What each symbol does to the objects:
bebu ω tili
bebu ρ rolo
bivi ω rolo
bivi ρ tili
vifu ω buso
vifu ρ tali
teku ω beki
teku ρ zado
menu ω nago
menu ρ dunu
dunu ω fomi
dunu ρ menu
rolo ω zomo
rolo ρ bebu
lovu ω kine
lovu ρ runo
basi ω buge
basi ρ mulu
mulu ω rora
mulu ρ basi
dati ω menu
dati ρ fomi
lenu ω nuli
lenu ρ vono
fomi ω kune
fomi ρ dati
kine ω bivi
kine ρ zesa
mole ω pifi
mole ρ deno
kada ω zaru
kada ρ lepo
sore ω rofe
sore ρ kido
mugo ω sore
mugo ρ vopu
topa ω mole
topa ρ digo
kemo ω lovu
kemo ρ lusi
buge ω kada
buge ρ geni
lepo ω geni
lepo ρ kada
beki ω bebu
beki ρ zomo
lusi ω mugo
lusi ρ kemo
gepe ω tali
gepe ρ buso
zado ω rafu
zado ρ teku
fupo ω teku
fupo ρ rafu
pifi ω dunu
pifi ρ nago
vono ω vifu
vono ρ lenu
tili ω zesa
tili ρ bivi
vopu ω kemo
vopu ρ mugo
kepa ω basi
kepa ρ rora
digo ω kepa
digo ρ topa
nuli ω lepo
nuli ρ zaru
tali ω lenu
tali ρ vifu
tuzu ω kido
tuzu ρ rofe
zomo ω zado
zomo ρ beki
kido ω vopu
kido ρ sore
runo ω lusi
runo ρ lovu
mano ω dati
mano ρ kune
buso ω fupo
buso ρ gepe
rofe ω mano
rofe ρ tuzu
nago ω deno
nago ρ pifi
zaru ω vono
zaru ρ nuli
geni ω mulu
geni ρ buge
rafu ω gepe
rafu ρ fupo
rora ω topa
rora ρ kepa
deno ω digo
deno ρ mole
kune ω tuzu
kune ρ mano
zesa ω runo
zesa ρ kine

The rows follow the links: the fewer symbols apart two objects are, the more alike their rows tend to be.

Each row is also shifted at random along 5 hidden directions that mean nothing.

Some objects, each with a row of numbers:
zado: 45 35 73 114 -27 -89 -78 60 -63 93 -4 16 -83 92 -1 -44 -14 -5 -80 -60 -69 -49 13 -40 -30 14 -53 -29 21 91
menu: 187 44 -30 2 -120 -52 62 -66 34 33 15 31 7 43 85 -1 103 25 -67 -96 9 -63 22 28 110 -105 -125 -61 32 63
topa: 116 -59 -40 24 4 -20 -49 0 0 -23 93 67 -23 -63 -95 57 -69 -38 68 65 -2 3 -47 80 108 44 -14 -76 -36 -110
mano: -68 -2 -73 21 -101 -20 39 -47 -71 -15 118 139 44 -41 -59 101 46 55 -46 72 -68 36 120 39 21 -43 45 -65 59 -3
zesa: -117 -20 -49 -91 73 60 50 -12 -46 3 0 -27 86 -115 47 -22 -39 -59 99 -1 27 69 -82 -12 -58 0 59 43 -51 -81
dunu: -28 29 -37 3 -30 -15 50 -68 -38 9 17 85 88 -63 86 91 31 -5 26 4 -6 43 -46 84 240 59 -106 -54 -3 15
tili: -49 -102 -80 -26 45 46 50 5 49 51 41 41 15 -168 -129 39 -25 -33 99 148 48 -16 37 2 -37 -5 37 43 33 -135
kepa: 41 -79 41 7 13 -99 43 -6 175 -49 65 -27 -36 32 -50 52 27 46 -62 24 -18 -133 54 -71 90 -40 -81 -1 88 -80
vifu: 20 21 84 126 15 -58 -76 49 -16 129 -5 38 -21 38 -65 2 -69 -48 -17 41 -31 -58 10 13 94 34 -100 8 0 64
kada: -171 20 113 -3 108 -27 -68 62 6 -91 -64 -112 0 104 94 -16 -73 24 -45 -94 -33 18 -89 -40 -22 91 28 52 -23 41
beki: 100 92 -16 -33 72 79 -6 3 -2 87 -161 -116 -89 -8 132 -130 21 -70 64 -130 149 -8 -146 61 34 94 -120 13 -112 45
nago: 40 -68 -31 34 -20 8 125 -53 71 -222 -6 -1 38 53 55 14 158 49 -109 33 64 41 54 -28 162 -132 -47 52 34 34
sore: -51 -49 -75 22 11 -13 89 -44 -116 -128 115 138 123 -80 40 81 19 6 -16 54 -60 127 -44 16 130 -52 52 4 -14 -20
vopu: -86 8 -14 -103 -29 22 94 -56 44 -22 -12 -34 130 -38 76 62 40 58 -5 15 -21 7 59 -72 -51 -97 42 62 92 -3
bivi: 92 -6 88 18 21 -63 -12 31 -47 2 39 -22 69 64 49 17 -42 28 -82 -67 -129 -11 -22 -113 -61 -67 35 54 43 42
lovu: -72 -49 29 -19 18 -65 94 -38 20 45 59 -18 203 -37 76 80 -48 18 -58 -49 -140 -22 -10 -159 -3 -171 1 111 127 5
bebu: -45 4 -67 -59 32 53 -5 12 47 119 -62 -6 -78 -112 -78 -33 4 -44 103 65 82 -30 6 30 -81 88 -3 7 -17 -88
buso: -102 -69 49 118 80 48 -31 37 -48 -33 -57 30 -13 39 -49 -17 10 -32 -4 124 55 50 24 40 93 46 -6 99 -46 75
rafu: -68 -40 35 141 42 -5 5 45 -48 -81 -26 12 -53 74 -32 -64 55 7 -101 69 43 30 25 -22 51 -5 10 72 -36 109
rora: 117 -56 -18 12 3 22 -82 12 -7 -36 73 10 -21 -35 -124 -10 -94 -44 83 68 20 11 -9 62 -49 26 84 -38 -83 -82
mulu: 61 39 16 -19 11 18 -77 27 -17 72 12 -89 4 -33 31 -72 -117 -93 109 -126 33 -46 -142 39 -33 -1 -32 -38 -105 -53

The symbols that take the first to the second take the third to the fourth. What is the fourth?
Answer with the object's name.
126 -41 -41 -73 -36 13 107 -47 98 -79 -21 43 -1 -38 20 71 128 63 -38 52 31 4 82 -8 73 -22 -29 6 66 -41
: -51 -11 59 -66 23 -112 -22 38 160 4 0 -70 -101 45 12 40 -41 73 -30 -73 -56 -109 -12 -58 11 76 -52 -39 63 -86
:: 73 -54 7 -57 20 -74 116 -49 92 -1 50 7 95 -45 51 71 31 48 -56 -12 -56 -65 8 -105 96 -78 -71 49 131 -38
: digo

127 55 101 140 -10 -38 -131 53 -45 165 -48 -17 -20 83 -11 -59 -65 -73 2 -60 -27 -67 -33 7 16 19 -101 -14 -43 122
: 53 120 -34 -126 -89 54 47 -70 16 81 -100 -31 35 -11 149 26 77 40 24 -123 23 5 16 45 -3 15 -44 -77 49 37
:: 82 113 -24 -69 -83 81 52 -72 -21 -7 -99 -25 49 29 162 -12 85 16 5 -114 69 60 -37 88 47 14 -34 -55 -42 82
: buso

-12 102 43 46 31 77 -69 16 -69 132 -135 -71 1 61 76 -106 -12 -99 63 -68 87 10 -64 45 -40 50 -58 42 -90 154
: 175 11 -47 52 -116 13 45 -72 -21 52 51 99 123 -25 -13 89 32 -8 24 63 -18 3 62 69 140 -88 -72 -33 20 45
:: -143 42 70 -2 39 -63 -29 73 -99 -16 1 -31 41 72 73 14 -48 42 -79 -70 -104 27 -9 -92 -122 -7 64 38 29 78
: digo

-40 -40 -6 -2 79 89 -16 17 32 -63 -55 -90 -56 13 -20 -140 -21 -61 56 9 133 8 -84 23 -70 -5 29 46 -103 -44
: 92 -8 -72 -46 -27 -18 5 14 -74 -80 85 81 -22 -66 -30 59 -16 22 11 24 -44 65 -13 41 -26 57 107 -76 -8 -74
:: 130 -117 -8 63 76 53 10 15 51 -121 31 -68 1 -14 -65 -73 -51 -97 52 57 99 -1 -85 13 71 -78 -18 54 -90 -51
: lusi

7 35 68 127 15 -78 -10 61 -72 33 -28 -3 -15 90 82 -61 -1 -22 -113 -90 -38 -15 -71 -51 87 -25 -101 29 -22 145
: -30 34 -34 -10 -21 3 -6 -29 -51 -10 45 84 47 -73 36 99 -4 -7 60 11 -11 67 -49 115 155 87 -35 -72 -40 -34
:: 95 -75 -25 42 19 -5 -5 17 107 25 -21 -27 -165 -26 -121 -92 24 -57 33 59 111 -87 1 5 28 17 -76 -9 -37 -61
: kido

154 -37 -96 -94 28 4 -8 15 84 6 14 21 -159 -129 -116 -2 13 12 80 68 69 -3 17 48 -55 133 41 -70 -12 -181
: -108 4 -48 -5 -51 -6 93 -66 -40 -105 19 75 78 5 87 52 114 47 -67 1 -11 73 24 27 153 -56 -11 -1 47 45
:: 96 -12 67 10 -2 -140 -79 58 135 50 32 -34 -126 55 -65 38 -68 36 -45 -42 -61 -142 25 -63 -20 70 -52 -66 64 -74
: teku

-30 -12 52 -17 59 -37 -12 54 -60 -102 3 -46 26 70 49 3 -24 64 -84 -21 -87 54 -5 -90 -103 -9 108 43 42 39
: -34 -16 -3 -78 -56 -141 42 -10 215 88 51 15 -125 -42 -64 87 35 70 -65 -21 -69 -174 109 -60 42 38 -102 -100 163 -139
:: -176 -20 24 104 14 -4 -14 44 -20 62 -39 4 -53 38 -47 -69 31 -18 -42 41 39 -17 54 -29 -38 -25 -32 54 -6 79
: mano

227 6 -19 24 51 78 -14 11 40 57 -73 -38 -153 -24 -73 -103 47 -57 77 33 161 -44 19 71 -9 74 -45 -12 -78 -17
: -236 17 -13 -1 53 12 42 6 22 172 -43 40 -7 -116 -37 4 18 -54 76 85 48 -26 -13 8 66 52 -96 48 14 1
:: -25 -17 39 -28 27 -117 36 25 22 32 69 8 73 -17 43 69 -56 55 -58 -39 -137 -48 16 -131 -24 -57 3 40 110 -30
: lovu

-156 46 -57 -173 97 50 33 1 -41 -55 -36 -56 -28 -113 132 -7 -18 -7 89 -71 29 110 -176 27 -13 154 75 -9 -63 -119
: -80 -6 19 63 78 -2 57 -5 26 60 -80 -101 -39 7 92 -136 21 -98 18 -103 94 -66 -144 -35 141 -34 -176 67 -56 59
:: 49 28 -31 8 -75 -43 -78 -34 -29 182 97 109 58 -95 -67 94 -107 -71 91 3 -97 -42 6 73 46 8 -42 -130 -1 -78
: buso

221 -2 -4 70 28 105 1 -2 -19 63 -65 -61 43 -8 -6 -120 9 -113 68 3 121 -25 -48 19 14 -73 -69 76 -91 80
: -193 7 95 109 32 0 -78 47 -83 78 -7 2 113 60 -37 13 -129 -45 7 42 -78 13 4 -31 -70 -42 33 84 -4 121
:: 80 -69 107 156 60 -13 -86 60 -33 -79 17 -32 88 148 -36 -33 -81 -21 -31 72 -48 6 5 -39 -8 -82 63 87 -43 118
: digo

-124 -3 18 -83 -20 -33 37 -28 115 -15 -31 -72 -19 52 32 -6 45 54 -43 -76 -8 -63 33 -64 -46 -21 -29 -13 69 -34
: 68 83 12 -96 -52 24 26 -25 78 -89 -106 -127 -83 124 154 -85 85 60 -52 -189 71 -19 -21 13 -72 -18 -10 -55 -3 48
:: -21 46 2 37 -1 -7 -48 46 19 96 -99 -55 -191 52 -9 -131 29 -35 -5 -62 69 -70 -11 8 -34 67 -91 -36 -56 31
: gepe

18 45 -49 -12 -119 9 33 -80 -30 119 24 98 104 -71 -7 109 31 -11 35 11 -46 -15 48 75 75 -40 -73 -68 48 22
: -9 104 -63 -74 -44 25 4 -15 -143 -70 -2 27 -20 8 129 0 33 38 -5 -82 -30 112 -29 64 -17 47 80 -93 -36 28
:: 278 -80 -74 -7 -6 -61 26 -6 0 -5 153 93 -6 -116 -86 56 -31 -24 16 53 -34 -9 -13 19 95 6 -5 -58 23 -121
: kido

